Below are the code and all the weights of a small trained network. Each question names an input and a target symbol and asks about switching units off, where a switched-off unit gives its printed mean instead of its output.

import numpy as np


def w(rows, s, z=0):
    codes = np.array(rows[::2]) - 128.0
    scale = np.full(codes.shape[1], s)
    scale[-1] = z or s
    return codes * scale


def f(y):
    return y / 2 * (1 + np.tanh(0.7978845608 * (y + 0.044715 * y**3)))


def softmax(a):
    e = np.exp(a - a.max(-1, keepdims=True))
    return e / e.sum(-1, keepdims=True)


def log_softmax(a):
    a = a - a.max(-1, keepdims=True)
    return a - np.log(np.exp(a).sum(-1, keepdims=True))


def net(x, mask):
    ids = ['δεζλμξπστφω'.index(c) for c in x.split()]
    T = len(ids)
    res = E[ids] + P[:T]
    q, k, v = (res @ M[0].T for M in (Q, K, V))
    z = softmax(np.where(np.tri(T) > 0, q @ k.T / 2**0.5, -1e9)) @ v
    res = res + np.where(mask[0], z, O[0][:, -1]) @ O[0][:, :-1]
    y = f(res @ A[0][:, :-1].T + A[0][:, -1])
    res = res + np.where(mask[1:25], y, B[0][:, -1]) @ B[0][:, :-1]
    return log_softmax(res[-1] @ U[:, :-1].T + U[:, -1])


Q, K, V, O, A, B = {}, {}, {}, {}, {}, {}
E = w([
[116,96,117,83],'δ',
[110,135,104,60],'ε',
[131,115,91,150],'ζ',
[82,84,84,123],'λ',
[104,148,65,105],'μ',
[100,89,77,161],'ξ',
[112,101,126,24],'π',
[98,92,93,107],'σ',
[160,171,99,128],'τ',
[199,198,123,73],'φ',
[254,100,161,163],'ω',
],0.013)
P = w([
[138,117,155,122],'0',
[75,159,113,131],'1',
[165,115,102,142],'2',
[156,116,154,23],'3',
[80,168,73,126],'4',
[187,120,72,124],'5',
[175,89,123,6],'6',
[80,154,61,125],'7',
],0.017)
Q[0] = w([
[122,108,4,42],'H0',
[75,174,190,186],'H0',
],0.014)
K[0] = w([
[183,109,84,103],'H0',
[77,168,248,120],'H0',
],0.017)
V[0] = w([
[178,101,192,111],'H0',
[78,2,139,170],'H0',
],0.015)
O[0] = w([
[135,7,203,119,152],'H0',
[155,93,44,110,2],'H0',
],0.014,0.0083)
A[0] = w([
[100,109,104,129,75],'N0',
[141,118,104,124,83],'N1',
[152,114,111,253,94],'N2',
[93,182,155,129,207],'N3',
[134,112,129,139,179],'N4',
[109,186,98,159,203],'N5',
[103,124,129,78,61],'N6',
[153,139,125,124,203],'N7',
[165,162,124,212,85],'N8',
[155,142,121,119,199],'N9',
[173,123,65,135,64],'N10',
[159,158,85,110,165],'N11',
[151,156,124,120,222],'N12',
[128,128,123,129,107],'N13',
[195,95,90,111,92],'N14',
[147,102,173,119,47],'N15',
[161,128,159,138,6],'N16',
[104,149,176,149,2],'N17',
[127,127,129,124,121],'N18',
[127,126,114,131,101],'N19',
[121,135,131,133,128],'N20',
[150,134,135,184,155],'N21',
[67,138,94,142,80],'N22',
[126,130,71,136,74],'N23',
],0.018,0.0072)
B[0] = w([
[165,168,148,62,131],'N0',
[106,176,126,111,134],'N1',
[155,151,251,32,133],'N2',
[106,145,94,173,253],'N3',
[134,117,152,153,138],'N4',
[113,97,147,74,181],'N5',
[176,141,121,210,151],'N6',
[112,84,134,153,165],'N7',
[232,57,96,111,138],'N8',
[110,93,136,145,167],'N9',
[131,186,142,202,162],'N10',
[84,143,163,105,184],'N11',
[116,92,129,161,187],'N12',
[124,136,118,116,122],'N13',
[126,138,27,101,177],'N14',
[191,203,116,123,175],'N15',
[90,144,69,135,141],'N16',
[123,97,103,33,192],'N17',
[133,128,126,128,128],'N18',
[126,145,124,108,124],'N19',
[120,121,115,130,133],'N20',
[128,113,107,183,138],'N21',
[220,133,57,90,146],'N22',
[163,150,193,132,153],'N23',
],0.011,0.013)
U = w([
[185,112,151,111,83],'δ',
[160,170,143,251,249],'ε',
[173,99,148,110,104],'ζ',
[138,111,127,126,169],'λ',
[130,177,79,154,43],'μ',
[153,187,176,76,71],'ξ',
[137,187,89,146,3],'π',
[147,68,109,24,76],'σ',
[114,105,64,166,179],'τ',
[31,124,176,134,177],'φ',
[151,67,207,158,241],'ω',
],0.011,0.0036)

Each question gives the input, a string of symbols that net reads in full, and the target symbol t.
The units are the heads (2 rows each of Q, K, V and O) and the neurons (one row each of A and B). Each row of codes is followed by its name. A weight is (code - 128) times the scale printed after its matrix; where a second scale follows, it is the last column's (O, A, B and U).
mask holds one flag per unit, heads first, then neurons. A switched-off unit (its flag False) gives its mean, the last column of its rows in O or B, instead of its output. The means were averaged over made-up inputs and are rounded, as every weight is.
A unit's drop is (log p(t) with every unit on - log p(t) with that unit switched off) / (log p(t) with every unit on - log p(t) with every unit switched off).
The circuit of an input: a set's keep is (log p(t) with only the set's units on - log p(t) with every unit switched off) / (log p(t) with every unit on - log p(t) with every unit switched off). Starting from the 12 units with the biggest drops (on a tie, the unit counted first), units are removed one at a time, each time the one whose removal leaves the highest keep (on an exact tie, the one counted first), for as long as the keep stays at least 0.8.
circuit, biggest first: the units of the circuit, biggest drop first
most important unit: the unit with the biggest drop
top k neurons: the k neurons with the biggest drops, biggest first
drop of u: that unit's drop, to one decimal
input φ τ ε, target φ: circuit, biggest first -> N15, N22, N8
input φ δ σ φ φ ω φ, target δ: top neuron -> N15
input μ φ λ σ, target μ: circuit, biggest first -> H0, N10
input λ σ ε φ φ μ σ ξ, target σ: circuit, biggest first -> N5, N22, N10
input φ σ ξ λ φ φ μ, target ξ: circuit, biggest first -> H0, N15
input σ λ λ ε σ, target σ: top 2 neurons -> N22, N5
input ω μ ζ φ φ σ δ λ, target σ: top 2 neurons -> N22, N3
input φ φ φ ω, target ξ: circuit, biggest first -> N15, H0
input λ π λ ξ μ, target ξ: top 2 neurons -> N23, N5
input δ μ τ, target ω: top 2 neurons -> N8, N14
input δ λ σ δ μ φ φ σ, target φ: top 2 neurons -> N17, N3
input φ δ φ λ δ λ ξ, target μ: top 2 neurons -> N10, N14
input λ δ δ ω, target σ: top 3 neurons -> N14, N3, N6
input ξ ζ δ φ φ τ ω, target ε: most important unit -> H0
input ω σ σ π δ, target σ: top 2 neurons -> N3, N10
input ξ ω δ, target τ: top 2 neurons -> N14, N15
input ω π σ δ ε, target σ: top 2 neurons -> N3, N10
input φ φ σ ζ φ φ ξ φ, target φ: drop of N15 -> 0.1
input δ τ ζ φ φ φ φ μ, target φ: drop of N3 -> 0.2
input δ ξ φ λ τ, target φ: drop of N6 -> 0.2
input π σ δ φ λ τ, target ω: drop of N22 -> 0.1
input λ π μ τ ξ φ μ δ, target φ: top neuron -> N3
